Every row comes from one small tree of marks. The marks that hang from a mark follow it in brackets, in the order of their numbers. Every link used is in the known rows. Which tree was each row made from?
Known rows
Z378(Z97(Z276 Z618 Z780(Z710))): [-258   89   51  -52 -208  276  108  -16   78  -57 -360 -174 -199   68
  -28  197   16 -179  267 -207 -155 -393 -282   58  261  125   17 -468
  -13  198 -127 -270 -245  379   13 -154  101  133   65  300 -126  -15
 -184 -199  183  121  111   10  227  403   88   90   98  151 -116 -167
 -150 -175  -72 -207  130]
Z219(Z276(Z378) Z618(Z97 Z181(Z710))): [ 116  -70   38   27  282  160  -23 -123  118  -96 -365 -104   82  -21
  240 -249  -19   75  223  154   20   16  209  265  -73   33  297 -169
   64  146 -167   78  -30 -217  287    0  -31  300  -41  141  344  -11
  165 -144  167 -276 -157 -399  269  -21   24   -6  208   90  384  135
  -64  367  -47  -31  191]
Z378(Z97(Z780) Z797(Z618)): [-123 -107 -128  -91 -162  216    4 -239  -33  -85 -195   74  -58  -44
  -29   26  -76 -121  121   86  -22 -349 -125  -21  167   75  -52 -255
 -120   -4 -141 -227  -85  322 -172  -85   68  -27  297  198  -60  -16
   72    4  101  115 -162   46  103  313   87  -59 -125   24  174 -253
 -280   20 -144 -149   24]
Z181(Z710(Z362 Z683(Z780))): [ 115   17  180   37  156  -24   35  -97 -353  282   40  -50 -357 -312
   59  138   -8   69  115   83  537  -83  -19   72   99  125  126  -96
  -24  130  128    6  104  111  120    3  232  128  135  -45   25  -29
  377   25  122   22  270  126  142  161  122  102 -174  -79  -89   71
  -69  -43  194  -33  143]
Z797(Z103 Z378(Z97)): [-175 -220  -86  -66 -206   66  207 -141  -81 -136   56  158  179  127
  -15   79 -122 -258   80  -53   93 -223  -43    2  138  -90  126  -71
   88  -68    1 -260   84   -1  -59 -193  113  112  -81   40  -44  265
  115   33  182  123  -96   59   21  260 -152  111  -49  109  288  -80
  -73  133  111  -33  -29]
Z36(Z103(Z362 Z710) Z181 Z797(Z219)): [ -21  122   -3 -167 -121 -331  -68  153  -74  191  -39  -46  350 -123
 -292  477  -80   42 -236  199  181   32  397 -296 -153    0  198   83
 -137  283  -98  -85  -67  463  -92  107  349 -143  178   32  135  -32
   66 -122  174 -121 -237   19  101  281  258 -162   10  -22  256  -93
  371 -363  114  277  353]
Z97(Z276(Z36 Z378) Z618(Z181(Z710))): [-118  204   20 -129 -105  274   14  257  104 -102 -298   10  -13 -209
  228 -234   28 -103  154  -23  191  -80   62   78  104   15  203    0
  -71  186  -71    2  -53   85  174   55  144  232 -107  273  243  159
   49  -56  242 -117  -69   48  283  170  140  -38   -7  224  217   29
  -47   35   49   16  176]
Z181(Z710(Z362(Z36(Z103 Z378(Z97 Z797))))): [-258 -207 -153   38   13 -103   24 -161 -126  -18  -72  -72  -74 -301
 -187  148 -240  256  110   61   71 -258  268  -64   64  -16  235 -266
   55  102 -175  -89  204  347   65  114  229  162  270  -11   14 -337
  172  296  104 -231 -241   64  315  679   -6  242 -287 -266  138  -58
 -151  -27   33 -293  185]
Z219(Z276(Z36(Z103 Z181)) Z797(Z362 Z618)): [  93  125  -13  165   10 -146   87 -170   87 -208  -66    6  242  160
 -229   35  -70 -159 -304  -33  112 -245  233  -89  -98  -81  243  351
 -233  185 -109  -40  -39  327  -53   -9  264  -41   -1  287  193  -18
  153   -5  202  -84 -149 -175  148  199  296 -382   90  -26  513 -260
  -38 -160   -2  330  250]
Z710(Z362(Z36(Z797))): [ -51  -77  -33   38   80  -79 -101  167   49    3   14 -103  -53 -174
  -27  104  -80  102  -11   78  146  -27   37   -2   60  -83   88 -164
  -56   70  -28  -28  176  183    4  161 -148  -41  140  -63   73 -155
  135  108   76 -203  -23  192  193  180   52  174  -67  -14  106   72
   45 -105   30   41   24]
Z710(Z103 Z362 Z683): [  51 -104   33   44  152 -157  110  -25 -432  117  -60  -15  -65 -214
  177   26 -119    0  124  152  446  -34   28  -65  117  159   92   87
 -135 -132  136  -55   45    8  117  171  146   26    5 -104  -29 -116
  264  149  145    2  153  188   37   49  -59   38 -114   53 -152  187
  100 -214  105   19  -87]
Z276(Z36(Z181) Z378(Z97 Z797)): [-161   12    5  -66 -151  223 -126 -123   47 -207 -273  246  -47 -106
  118 -204 -174  121   19  140   84 -220  358 -224   13 -175   73   73
  -75  121 -207   96  -42  123 -101   39  -52   87 -108   41  309   88
  211  137  306  -97 -421   82  -11  294  173    5  -96  -32  292  -52
   39 -111  -75  -39   62]
Z780(Z710(Z683(Z181)) Z797): [  21   71  168  -16   64  -94   48 -203 -105  259 -198   25 -180  -56
   25  181  -78   60  138   21   50   20  -32 -180  -56 -150  -79  -98
   61  116   29 -167 -204  450  277   -7  335   60   47  -45   81  -36
  274   67  275  101  154 -124   73  412  142   14   71   30  -98   96
  165 -163  -91   19 -106]
Z103(Z362(Z36(Z97(Z276) Z797))): [-125  252  -35  -30 -157 -208 -107  370  323   -9   58 -369  177  -50
 -199  471    1  149   70  191  -82  -96  113    8   71   36   97 -210
  -87  150 -185   74  118  495  -89  124  -96   -3   27   97  -15 -142
  -49  -59  120 -149 -109  -65  160  168   50  122   14  -62  196 -115
  188 -108  -70 -116  136]
Z97(Z276 Z618(Z683(Z780(Z710)))): [ -28  370  220  -51  -81  180   25    0   94   37  -59 -176 -246   -8
  -47   39   23 -153  128 -175   27 -118 -137   26   69   34   64 -207
    9  333   49 -266 -219  161  105    8  288  224  171  140  -54   71
   34 -169  148  -20  191    0  244  159    3   61  119  198   13  -54
   10 -232   86 -139  293]
Z181(Z710(Z103 Z683(Z797))): [  56  -34  132  -55   70 -185  140   14 -342   82  -72  -55 -146 -181
    6  -54  -26  -73  296  247  373  -86   59  117   29  273   48  -50
  -83  -11  234 -151 -155  372  170   93  177  153  127  -40  -58  -16
  327  -60  160   16  360  120   69  214  103   19 -178  -40  -23    1
   72 -130   53 -119   57]
Z710(Z103(Z362(Z36)) Z683(Z797(Z378(Z276)))): [ -51   92  -53  -80 -102 -344  139  120 -293   62   52 -124   63  -10
  -48  349  -21 -172  257  391  357 -178  220   78  168   30   75 -358
  -49   54  408 -362  -46  499  116   20  270  153  219 -311   52  -23
  431   72  252  -91  171  138  109  171  122    3   21   61  258  -58
  105 -113 -107   84  158]
Z103(Z710(Z362(Z36))): [ -85 -224  -70   21    8 -161  -29   41 -153  266  -29  -59  -30 -205
   15  157   24   43  -93   75  237  154  129  -95  156 -174  166 -128
   39    6  103  -11  131  141   84   60    5   50  -85 -100   78 -172
  -18   50    8 -125   19  223  140   30  -88  178   -8   40   74  128
   -5  -25  118   38   20]
Z362(Z36(Z181(Z710(Z683)))): [  -9   49   47  -78   80 -158  -82   33  -19   52  -90  -65  -50 -178
   32  127   80  117  113  195  337  -81  163   76   11  -52  125 -286
  -76   80   51  -60  318  344  196  138  102   59  225    7  224  -73
   75  -17  167  -47   25  124  101  364  152  141 -129 -171   43  -10
  -96  -64   54   69  147]
Z797(Z36(Z97) Z362 Z618): [ 166   12 -207   60 -194  -90  246 -102  249  167   41    8  344  148
 -161  248  -86 -167 -111   26   20 -157   45   15   65 -103  132  282
 -166  -21  -49  153   41   63 -146  -39  198   43   92  304  -26  -44
   40   44   37  -29 -124 -114  131  -37   40 -134    1  158  434 -176
 -152   54  158  106   -2]
Z362(Z36(Z97(Z276) Z103 Z181 Z797)): [-191  340   78   17 -109 -173 -103  154  385 -291  134 -432  263  -46
 -232  306 -123  239   12   95  -97 -260  249  -18  -43   51  134  -79
 -133  258 -328   86  104  514 -118  219   10  -74  126  226   -6 -115
 -245   28  316 -156 -219  -47  161  440  134  -74    0 -381  200  -83
  161 -271  -19  -53  223]
Z36(Z103(Z362 Z710) Z181 Z378(Z276) Z797): [-130  230 -108 -139  -96 -268 -106   -1  -24  -18  -92 -183  326 -107
 -405  501  -73  346 -153  222  115    7  411 -336 -169   39  113   40
  -33  411 -107  106  -75  597   24  185  548   -6  266   26  147 -192
  -43    6  159 -363 -470 -141  265  380  149 -306   88 -274  183  -58
  286 -416  -71  118  392]
Z103(Z362 Z710(Z683(Z780 Z797(Z36 Z219)))): [ 106  212  152 -160 -122 -400   80   73 -305  502  143   15  -50  -61
 -141  517  141 -254   43  421  469   52  107 -100   64   67  137  -54
 -178  171  349 -139 -341  507  -55 -142  346  128  262    2   10  144
  519 -211  147  -11  312  114   69  -16  346  -51  -14  175  360 -166
  134 -178  176  275  355]
Z103(Z710(Z683(Z181 Z780(Z618(Z97) Z797)))): [   5   43  254  -95   27 -128  115 -263 -270  396    4  -80 -114 -141
   82   38  -66   43  145  208  284  112   96 -200    6 -127  -12  -99
    0  152  -45  -65 -366  412  129  -18  344  128   47   38   44   79
  318  -64  380  -12   37 -246   53   80   17  -91   12  111   96  145
  339   15   21  -45   77]
Z378(Z97(Z276(Z36(Z103))) Z797): [-319  121   -9   86 -208  116  104 -136   44 -219  -12   46  -82 -113
  -59  -70 -211  -45   61   18  -20 -269  161 -133   21  178  115   50
  -67  107 -266  -10 -155  392 -195  -59   60   64  -54   70  -28   -6
   66  132  211   70 -168   34   48  392  168   -2 -101  -65  111 -186
  -37 -192 -110 -239  161]
Z683(Z181 Z710(Z362) Z780 Z797): [ 147  -34  323   31   24   79   47 -220 -256  246   44 -262 -458 -186
 -164  329  -16   47   92   86  441 -181   10   82  129   29  -61 -337
  -16  168  400 -215 -540  433  -14 -162  101  103  -93  -93  -20   52
  368   83  350  -59  471  108  238  306  259 -209  -63  -50  323 -121
   59  118  157  -70  377]
Z780(Z618 Z710(Z362) Z797(Z219)): [  73 -114   79   85   13  -81  211 -137  -90  400 -169  137 -126  -89
   50  247 -202 -105  -21 -264 -130 -185  200 -125  -56 -314 -152  -37
   80  235  -60 -160  -87   55  128   25  420  -69  -81   62  -69 -125
  369    8  155   95  155   27  154  180   21   82  144  313  -49  104
  226 -193  226  198  -33]
Z780(Z181 Z710(Z103(Z362) Z683)): [  36  -61   71  -44   69 -272  202   32 -454  287 -181  107  -57  -12
  -10  262  -75  -55  108  119  170   -4  194 -193   -4  135   62   -7
   80  -11   33 -206  -10  379  313   84  422  128  -37 -136  127   21
  167    0  146   43  160  -17   25  233   99   93  120  224 -169   89
  244 -277   37  -76  -71]
Z710(Z683(Z181 Z780)): [ 110  176  237  -80   79  -18  -71 -125 -231  176   84 -146 -229  -67
    6  102   32   12  106  233  372  -46  -54  -24   80   56    1 -121
  -62   33  169 -148 -238  281   80  -73  151   54  189  -37   93  108
  257   58  247   26  202  -32  -26  112  188 -147 -101 -115   58   24
   25    4  -14   19  145]
Z780(Z710 Z797(Z219)): [  37   59  101   11  -62  -75  121  -85   10  188  -99  122    4   15
   14  176  -82  -67   30  -73 -208 -101  110 -126 -130 -217  -93  -51
   45  177 -115 -121  -91   85  125    6  261  -19   15   27  -22  -22
  275  -44  105  161  150  -33   41  172  111   90  128  198   25    2
  154 -102  117  130  -74]
Z683(Z181(Z710) Z797): [ 119  -84  124  -68  -19   18    7  -55  -91  131 -172 -189 -230 -131
 -167  118   37  -44  145   65  149  -78   20  163   11    9   26 -252
   67   86  239 -181 -317  507  119  -95  129   99   81  -27   32  -61
  182  -21  150  -27  285   -6  104  379  181  -88 -141 -159  169  -77
  -20   97   25 -111  171]
Z780(Z618 Z710 Z797(Z36(Z103 Z378) Z362)): [ -90  104 -164   85  -88 -277  373 -194   76  305  111  237  146  157
 -247  161 -268  -59  -77 -228 -368 -164  228 -286 -219 -204  -55  194
    5  293 -147   -7 -164  234   -8  -31  696  120   37  276 -134 -140
  127  134  154 -216 -210 -243  344  336   60 -139  157  133  197   63
  219 -336   99  103  -16]
Z362(Z36(Z103 Z378(Z97 Z276) Z797)): [-287  100 -114   41  -51  -99  -41  -96  216 -286   44 -217  179   37
 -229  154 -185  254  158  189  -72 -215  304   17  -14   54   69 -196
  -12  207 -294   -7  -41  446   46   80  106  106  414   15   74 -136
   31  147  115 -297 -370 -126  259  408   69  -18    5 -205  171 -160
  -41 -168 -172 -131  238]
Z219(Z276 Z618 Z797(Z36(Z181))): [ 136   83  -33  212  228 -164 -113  -83   99 -202 -236 -193  -55  199
  -86  191   82 -121 -118   41  -13 -144   86  153   58 -135   31  -49
 -130  135   -8  -39  -81  307   63  -27 -128   25  -22  307  150 -118
  104 -165   98 -279   72 -191  139  178  207 -186  204  -96  393 -153
 -184  -19 -117  354  238]
Z219(Z276 Z618(Z97 Z683(Z710 Z780)) Z797): [ 111  111  318  177  303   13  -11 -260  107  -36  -96 -283 -170  103
  -23  -57   -9   49  103  127  167  -31  127  329  -11   52  122 -254
 -150  215 -100  -88 -260   53  114  -14 -196  292  -30   43  142   30
  357 -281  187 -220  156 -450  293  -78   66    9  239  187  445 -168
   18  291  -72  -56  446]
Z36(Z797(Z103(Z710) Z219)): [ -21 -111   10 -203 -170 -129   55  107  -71  100   51  114  319  -54
 -125  129  -45 -145 -142  166  174   33   43 -153  -50  -36   97  138
 -104   60  -13 -146  -68  252   12   64  101  -47  102  157   41  120
  184 -170  108   48   44  143   46   48   84  -16  -69  138  286  -64
  159  -82  197  186   30]
Z378(Z97(Z276 Z618) Z797(Z36 Z103)): [-202  -17 -213  -29 -341  129  185  -55   32 -306  -82   35   -5  -12
  -55  177  -55 -331  108  -67   36 -336 -305  -48  267   52  111 -183
  -99  -11   38 -323 -155  548  -71 -106   20  174  139  406 -129   42
   93    0  166   20   53  170  158  532   77   37 -191  122  297 -399
 -270  -71    9 -165   74]
Z276(Z378(Z97 Z797(Z36 Z618))): [ -27 -134 -243   24 -149  139   65 -160  133   -8 -116  337    2   41
  111  -79 -182 -190   20   75   53 -140   23  -59  144 -116   -7  105
  -82  -11  -83 -106 -119  170  -55 -155   54  131  182  194   66  118
  245  134   66 -100 -322   33  121  212   74  -49 -135  148  473 -201
 -327   59  -88  -18  -44]
Z780(Z618(Z97 Z683(Z181)) Z710(Z362)): [  73 -222  154  -21  139  123  186 -313  112  388 -386  -63 -151 -126
   62  -12 -244   -1   73 -219   70  -27  231  -15 -107 -166  172 -206
   86  185   13 -107 -160   11  185   68  374  160   66 -179  124 -198
  185   30  195 -129 -148 -217  226  185 -175  123   86  222   22  246
  261   -5  128 -132  167]
Z97(Z276(Z36(Z103))): [-222  222   70  105 -100  -17  146   87   65 -131  131  -16   30  -35
  -10  -72 -100  -91  -58  -79   22  -95  119  -12  -40  175  113  175
  -97   94 -152   45 -130  147 -130  -45  131   48 -148   70  -42   60
  -72   44  163   29  -40  -32   41  125  146 -134   46  -34    3   -5
   26 -231   -2   17  152]
Z780(Z618(Z181 Z683(Z797(Z362))) Z710(Z103)): [ 134   17   20 -157  -18  -20  183 -306   -1  290 -214   28   17  -78
  -58 -154 -115 -246  264   74  -22 -139  408 -138 -186   32  104  -45
  -16  248  263 -217 -254  191   98  135  525  132   53   -5   64  -34
  211  -39  179 -142   46   82  315   64 -126  -81  133  369  333   70
  468 -189  174 -183  140]
Z276(Z36(Z103(Z362) Z797) Z378(Z97)): [-278   34  -32   29 -100  -93    5  180   90  -26  -57  198  129  -37
  -30  -22 -276   35  -38   75   86    2  431 -137  -14   87  225  237
  -84  160 -297   43 -211  227 -150 -102   15  166 -108  -49  220  198
  209   26  200 -239 -487 -173  108  216  189  -31   27  172  183  -71
  280 -307 -134   13  178]
Z276(Z36(Z103(Z710)) Z378): [-239  -17   42   -6  -78 -111   77  101  -79  150   40  263  154  -58
   70 -286 -179    8 -222    8  127  215  377 -171  -22  -46  191  433
  -37   96 -132  122 -217  -12  -16  -52  142  185 -276  -21  189  170
   -7    4  157 -135 -295  -78   42  -82  101 -126   82   71   96  164
  152 -198  -21  146   49]
Z710(Z103 Z362(Z36(Z181 Z378(Z97) Z797))): [-153  -98  -85  -47   53 -107 -102   15 -134 -270 -156 -233  107 -168
  -61  157 -158  252  187  301  243 -286  304 -185   71  -26  113 -220
 -122   42 -168   -9  137  239    9  326   59    2  181   56   78 -215
  102  240  287 -373 -284  216  246  471 -124   95 -157 -133  259  113
  140 -256  145  -76  145]
Z181(Z710(Z103 Z362(Z36) Z683(Z797(Z378)))): [ -26 -174   58  -42   63 -240  206  129 -446  173   11  -54 -130 -228
   46   88 -116 -152  274  225  540 -192   73  163  187   10  177 -270
  -36  -17  331 -309  155  273  169  118  229  171  126 -205  -29  -75
  468  137  303  -47  343  328  229  354   37  246 -198  -10  187  184
  -16  -40  159   19   52]
Z181(Z710(Z362(Z36(Z378 Z797(Z618))))): [ -19 -115 -121  -39  112  -76   -7  176   80   37  -71  -85   84 -198
 -159  139  -94  135   -1   88  238 -105   15   60   33  -85   77 -104
  -45  124  -88  -73  288  209  150  231  250   35  399  157   55 -189
  184  134   65 -318 -137   76  415  365  -20   99 -171  -29  287   56
 -213  -20  134   64  163]
Z219(Z797(Z103 Z362(Z36) Z378 Z618(Z97))): [ -44 -202 -179  -44 -159 -148  306  -21  221  -43   91   94  519  156
  -98  100  -62 -410  -87   34  100 -220  -43    4  156 -299  367  -65
  -95  -36   87 -394  379   89   20  -60   89   72  155  126   65  124
  201   81  163  -86 -120  -57  134  129 -129   84 -148  235  827 -177
  -28  423  136   50 -100]
Z36(Z97(Z276 Z780)): [-123  230   85  -54 -178   90    0   84  109  -56  -31 -320   52    7
  -24  226   36   71  161   13 -166 -295 -135  136  118  150  -11 -206
 -163   60 -239  136  -43  190 -173   10    5   -8  -64  258 -200 -109
 -215 -112  168  152   16  -82   81   69   40  -56   49 -199  -65  -10
  -20  -52  -28 -131  -28]

Write each row's tree
[-286  193  -97  -19 -281   89  185  -94   -2 -182   50  -43   58  132
  -28  307 -101 -267  134  -52   33 -497  -53   59  110   98  117 -341
 -193  162 -217 -130  -39  342 -333 -236  308   31   85  235 -182   96
 -173   28  368   89 -243   87  213  584  186 -137   30 -215  304  -63
 -203 -205   40   92  184]  Z797(Z36(Z103 Z181) Z378(Z97(Z276 Z780)))
[ 279  145  181  -50 -160    5  207 -204   47  332   56   29   -6  116
 -270  275    4 -362    8   66   58 -337   72  -53  -20  -81   34  -12
  -17  311  283 -340 -309  191  -31 -179  434    9  293  160  -20  133
  411  -73  160   84  379   71  130   29  272 -174   33  265  562 -244
   18  -15  300   95  256]  Z683(Z780(Z710) Z797(Z219 Z362 Z618))
[-210   95  115   73  -74 -145  163   -2  138  -95   83  -89  228   -5
 -121  -58 -232  121 -123  -47  -51 -109  378  -15  -51   77  197  357
  -68   51 -277  254  -91   -2 -156   75   67   98 -142   52   49   31
  -45   15  180  -22 -194 -259  -24   36   93  -82   69  -73  -41  -14
  142 -124   -3   39  169]  Z276(Z36(Z97 Z103))
[  -9  -90   86   57    4  -35  218 -116 -136   19  -79   75   53   38
  109  -32 -129   22  143 -127 -230  -20  113  -25 -108 -209  -79  -37
  111   33 -389   -9  -15  161  142   96  210   55  -92  100    5   38
   98   12  211   40  -91 -258   46  173  -47   83  174  223  -27   98
  255    5   56 -117 -209]  Z780(Z181 Z618(Z97) Z797)
[  -4 -220  -69   76   74  -72   24   65  -89  171  -56  -75 -179 -267
   32  115   -7   43   20  -23  226  -44  119  147  112  -90  164 -290
   43   24   73  -40  257  120  131   44    0  100   24  -92   71 -211
  109   76  -11 -103  117  177  189  225    0  231 -132  -37   24   54
 -145   82  155  -39   57]  Z181(Z710(Z362(Z36)))
[-213  -61   92  -89  -45 -197   91  -42 -413  165  -82 -234  263  -92
 -238  357 -161  347  -40  -19  -45 -111  167 -121   59   -6  195  119
  -17   66 -429  197   18  242   24  202  494   88  -33  210  -65 -218
 -232   88  259  -53 -235 -166  255  333   -4  -39  127 -272 -134  246
  125 -250  135  -57  -34]  Z36(Z97(Z780(Z181)) Z103(Z710(Z362)) Z378)
[-111 -282 -299  -80 -360  -52  276 -234 -134  130  -93  148  334   71
 -148  488  -53 -362  -77   55  327 -100  138  -89  245 -124  166  -60
  140   77  168 -347  -25  389   40 -302  503  155   18   14   53  219
  150  -75   95   63 -212    4  135  211 -146 -125   77  302  471 -291
 -162   89   78   81  183]  Z797(Z103(Z362 Z710) Z378(Z97 Z276) Z618)
[  46 -117   19   11   85 -230  -38  -74    3  256 -263 -153   32  -72
 -182  414    3 -163  -79   36  271   75  237  144  172 -118  102 -226
 -123   24  282 -513 -267  557  155 -105   41  178 -187   -4  205   57
  245 -120  190 -239  131 -238  240  359   -5 -145   61  303  446 -273
  194  109  -46   44  311]  Z219(Z618(Z683(Z181 Z710)) Z797(Z103(Z362)))
[  17 -224   15   86   94  -38  208 -106 -245  170 -162   15 -172 -146
   50   32 -172  -43    6  -85  125 -120  157 -149   38   77   64   -9
   73   47  133  -76  -73  -36  123   74  211   69 -141 -123  -51 -158
  119   89   67  -60  166  137   95   97  -92   52    8  101 -101  179
  129 -147  163  -73  -28]  Z780(Z710(Z103 Z362))
[-214  -32   18   -9 -138  183   34  135   47 -151 -277  144   33   49
  167 -256 -131  -88   71  -70  103  -80  120   23  233 -139  139  134
  -51   12 -163  -45 -218  -59   27  -62 -135  253 -137  143  228  223
  127  -18  213 -118 -228  -59   61   73   66   70   27  347   91  -65
  -38  -95  -59   41   91]  Z276(Z36 Z378(Z97(Z618)))
[  20  140  -82   55  -72 -120   21 -101   -3 -108    3   74    7  -27
   50  185    9  -13  -14   14  -12  -62   70 -123  -89 -196  -56  -33
 -109   94  -89   83   -9  249  -71   39  168   -7    3  157   -8  -16
   91   46  169  -58  -92   31   76  326  118 -104   58  -52  168  -36
   35 -196   79  215  -35]  Z780(Z797(Z36(Z181)))
[ 231  231  122 -173  -49   96  -61 -273  -55  194    5 -122 -129 -259
 -109  -19  116  -94  298  239  260  -77  210   73 -145   74  281 -201
  -66  303  218  -56  -78  219    4   22  362  209  247    0  123   47
  332  -55  130  -90  139  112  326  150   75  -22  -65   74  483  -91
  196   54  257 -236  287]  Z618(Z181(Z710) Z683(Z780 Z797(Z362)))
[-221  -80  -59    7  -39 -294   31   34  -40  145  168  -39  143  -65
 -107   33  -40    7 -139   71   50  169  253  -91   37  -32  182  -21
   27   45  -12  -95  -24  270   32   -8   74   81   16  -51   48  -40
 -188   -8   19 -126  -91   23   83   92    2   16   24  -66   75   11
   37  -87  -17   14  115]  Z362(Z36(Z103(Z710)))
[ 209 -124   37   -9  240    1  172 -148 -141 -102 -328 -247  198  -61
  176 -135  -39 -128  258  332  148 -186  324  261 -100  203  300 -249
  -76    7 -111  -68  -99 -170  235  134   66  166  105  121  206 -120
  302 -181  176 -110  150 -251  171  -53   49  -34  119  214  388   55
   -5  347  167   45  313]  Z797(Z219(Z276 Z618(Z97 Z181(Z710(Z103)))))
[ 118  290 -103   37 -276  -21   98  -48  260    6   -2 -208  232   67
 -145  434   19   -8    2   61  -14 -293   66  -59    1  -76  138   49
 -212  138 -108  293  104  261 -196   34  166  -15  -89  337  -40 -166
 -122   50  208  -13 -102   33  127  183  122 -121    4 -147  396 -101
   19 -125  209   14   42]  Z797(Z36(Z97(Z276) Z181) Z362)
[ -77  -48  -81  132  257 -176  160 -177  251    0 -251 -171  118 -162
  -11   -1  -82 -141   78   51   38  -43  333  174   -1  143  403  -62
  -57  173 -136    1   42  212  117    2   42  190  181  160  157  -57
   39  -86   51 -381 -106 -363  260  305   77  -36  -10   26  412 -112
   26  312  -32  -45  298]  Z219(Z618(Z97 Z181(Z710)) Z797(Z36(Z103)))
[  17  -28  -60  -52   35    3   66 -161  -34  146 -128   47  -86 -236
  100  -49  -29  -14  177  -47  -54  -45  218  -21 -117  -97  -86 -123
   81  184 -109  -14   21  228  145   63  354   27  -35  168   30   12
  139  -52  107  -24  -30  -57  239  248  -51  -38   38  147   60   23
  168   74   71  -34   26]  Z780(Z618(Z181(Z710)) Z797)
[-225  114   63 -185   -8 -392   53   85 -291  335  -83   -3  234 -116
 -221  252  -91  160 -129  280  376  207  314 -337  -47   45  257  238
 -102   56   23    1 -240  459   87   58  567  152   40  -74  228  -30
  142   95  285 -199 -279 -238  122  261  161 -179    2  -26   57  146
  270 -306  -72  186  313]  Z276(Z36(Z103(Z362 Z710(Z683(Z181))) Z378))
[ 106 -173   99   -9  114   81   78 -253   -2  457 -318  -18 -269 -118
   -7   66 -201  -54  -13 -259   81  -27  212  -28  -43 -214    4 -132
   96  188  128 -205 -198  148  185   18  433   84    0 -124   95 -169
  171   51  151  -91  -23  -42  241  235 -114   25  101  191  -44  210
  172 -171  109   -4  142]  Z780(Z618(Z683(Z181)) Z710(Z362))
[-241  -71 -143 -133 -170  -90  131   81  108 -204  -88  160  385   34
 -223  177 -127 -100  -47  144  183 -157  142 -194   18   59  159  201
  -97   32 -156 -127  -46  290 -105    5  297  120  144  248  117  226
  247   -4  179 -213 -401 -146  187  314  -39  -91  -46  296  418 -224
   41 -167   63   85  255]  Z276(Z36(Z378(Z97) Z797(Z103(Z362) Z618)))
[ -45  109   52  123   68   84   75   11  200  -93 -171 -253   84   18
   78   54    4  -68  167   28  -74  -61  -34  165   95   84  111 -157
   -4   62 -131  -41  -36  -44   14   -7 -127   76  -53  128  -12  -75
  -94  -61  141 -127   26 -222   64    8  -74   33  118   98  151   54
   -4   91  -19 -150  110]  Z219(Z618(Z97(Z276)))
[-266   15 -127   58 -154  -20   84  -80  162 -206  115  -89  139   91
 -153  141 -261  -30  113   94   34 -271  252  100   73  -45   99 -254
   45  211 -202 -171   45  393  -39  -74   59   73  296 -138   71   35
  115  120  203 -108 -278   -1  207  399  127   65   37  -79  290 -146
  -83  -47 -167  -27  195]  Z362(Z36(Z103 Z797(Z378(Z97 Z276))))
[-107   88  -99  129  -36 -474  106   84  178  117   46 -178  206   25
 -269  471 -116  -13 -179  -30  -94  -54  301  -35   63   47  238  195
 -130   97 -115  107  -39  427 -117  -43   92   75  -11   97  -67  -99
   24  -54  -26 -198 -167 -317   69  189   98  -85  -15 -106  185 -257
  193  -46  -91   63  161]  Z219(Z797(Z36(Z97 Z103(Z362))))
[ 101   40   45  -84   50 -179  218    1 -208  100  -94   99   35   56
 -162  211   23  -99  203  151  274  -97 -131  156  -19   26    0  102
  -49   25    3 -125   -4  526  286   72  588  197  448  293   26   89
  290   35  178  -68  138  -48  299  486  221  -25  -41   13  275  -61
 -320 -114  128   99   82]  Z780(Z181(Z710(Z683(Z797(Z36(Z378) Z618)))))
